Here is a tiny trained network, its code and every weight. The questions are about switching its units off for an input and a class, where a switched-off unit gives its printed mean instead of its output.

import numpy as np


def w(rows, s, z=0):
    codes = np.array(rows[::2]) - 128.0
    scale = np.full(codes.shape[1], s)
    scale[-1] = z or s
    return codes * scale


def f(y):
    return np.maximum(y, 0)


def log_softmax(a):
    a = a - a.max(-1, keepdims=True)
    return a - np.log(np.exp(a).sum(-1, keepdims=True))


def net(x, mask):
    res = np.array(x, float).reshape(1, 5) / 4 @ E
    y = f(res @ A[0][:, :-1].T + A[0][:, -1])
    res = res + np.where(mask, y, B[0][:, -1]) @ B[0][:, :-1]
    return log_softmax(res[-1] @ U[:, :-1].T + U[:, -1])


A, B = {}, {}
E = w([
[125,128,128,131,128],'x0',
[127,128,129,130,130],'x1',
[106,216,237,93,124],'x2',
[139,90,180,139,248],'x3',
[82,44,222,155,77],'x4',
],0.011)
A[0] = w([
[113,188,230,117,137,16],'n0',
[145,157,165,131,248,193],'n1',
[134,165,147,95,96,109],'n2',
[144,142,90,114,171,59],'n3',
[171,170,68,94,195,210],'n4',
[145,241,118,125,131,137],'n5',
[116,177,149,126,128,141],'n6',
[158,174,49,119,223,41],'n7',
[115,93,142,127,175,121],'n8',
[141,131,161,128,255,100],'n9',
[145,149,91,135,161,151],'n10',
[129,111,65,125,117,58],'n11',
[139,67,46,139,99,170],'n12',
[131,110,56,153,119,66],'n13',
[129,140,153,145,97,65],'n14',
[136,48,145,107,168,109],'n15',
[131,207,234,120,137,143],'n16',
[137,14,130,121,144,118],'n17',
[145,214,114,83,161,132],'n18',
[150,72,153,129,158,103],'n19',
[130,94,122,112,154,89],'n20',
[123,145,162,142,255,8],'n21',
[120,73,198,132,52,95],'n22',
[115,91,145,136,199,131],'n23',
],0.017,0.014)
B[0] = w([
[149,3,161,76,178,174],'n0',
[170,28,186,113,177,249],'n1',
[143,187,128,149,128,158],'n2',
[164,82,137,131,150,154],'n3',
[77,226,76,88,87,247],'n4',
[112,162,152,236,125,199],'n5',
[165,174,133,152,108,165],'n6',
[143,14,178,70,154,202],'n7',
[158,160,141,175,160,173],'n8',
[97,94,86,30,140,217],'n9',
[116,130,116,85,108,181],'n10',
[110,193,107,93,138,158],'n11',
[132,42,133,41,148,233],'n12',
[71,175,126,79,120,170],'n13',
[98,151,134,119,90,136],'n14',
[135,137,158,206,99,188],'n15',
[94,194,58,105,73,221],'n16',
[175,146,162,222,131,210],'n17',
[153,184,157,200,134,197],'n18',
[130,128,143,199,110,172],'n19',
[160,127,126,158,120,145],'n20',
[57,205,49,62,59,181],'n21',
[117,109,99,5,164,203],'n22',
[182,147,147,191,135,195],'n23',
],0.029,0.018)
U = w([
[1,173,65,56,82,68],'0',
[75,46,147,65,165,254],'1',
[94,167,158,220,100,77],'2',
],0.008,0.00089)

Each question gives the input, the list of numbers given to net, and the class t.
The units are the neurons (one row each of A and B). Each row of codes is followed by its name. A weight is (code - 128) times the scale printed after its matrix; where a second scale follows, it is the last column's (A, B and U).
mask holds one flag per neuron, in row order. A switched-off neuron (its flag False) gives its mean, the last column of its row in B, instead of its output. The means were averaged over made-up inputs and are rounded, as every weight is.
A unit's drop is (log p(t) with every unit on - log p(t) with that unit switched off) / (log p(t) with every unit on - log p(t) with every unit switched off).
The circuit of an input: a set's keep is (log p(t) with only the set's units on - log p(t) with every unit switched off) / (log p(t) with every unit on - log p(t) with every unit switched off). Starting from the 12 units with the biggest drops (on a tie, the unit counted first), units are removed one at a time, each time the one whose removal leaves the highest keep (on an exact tie, the one counted first), for as long as the keep stays at least 0.8.
units of the circuit, in order: the units of the circuit, biggest drop first
most important unit: the unit with the biggest drop
k most important neurons: the k neurons with the biggest drops, biggest first
drop of u: that unit's drop, to one decimal
input [3,7,-8,1,1], class 2: most important unit	n17
input [-3,-7,-2,-6,5], class 1: 2 most important neurons	n4, n16
input [6,4,-6,-7,2], class 1: 4 most important neurons	n12, n4, n16, n21
input [-2,-4,6,7,-4], class 0: 3 most important neurons	n21, n16, n4
input [-4,-2,4,0,-5], class 2: 3 most important neurons	n5, n18, n22
input [-1,-7,-1,2,-7], class 1: 3 most important neurons	n7, n1, n16
input [-2,-5,0,-7,8], class 1: 2 most important neurons	n4, n16
input [1,6,-6,-6,3], class 1: 2 most important neurons	n4, n12
input [7,-3,-6,-6,1], class 1: 4 most important neurons	n12, n4, n16, n21
input [-8,3,-1,-3,2], class 1: 3 most important neurons	n4, n16, n21
input [2,4,8,7,-6], class 0: 3 most important neurons	n21, n16, n4
input [-5,-1,8,7,0], class 0: 2 most important neurons	n16, n21
input [-2,7,0,6,4], class 2: drop of n12	0.4
input [-8,1,7,6,-5], class 0: units of the circuit, in order	n21
input [4,3,7,7,-4], class 0: drop of n16	7.0
input [5,-1,-7,2,4], class 2: drop of n17	0.2
input [-6,2,2,-4,-3], class 2: drop of n5	0.0
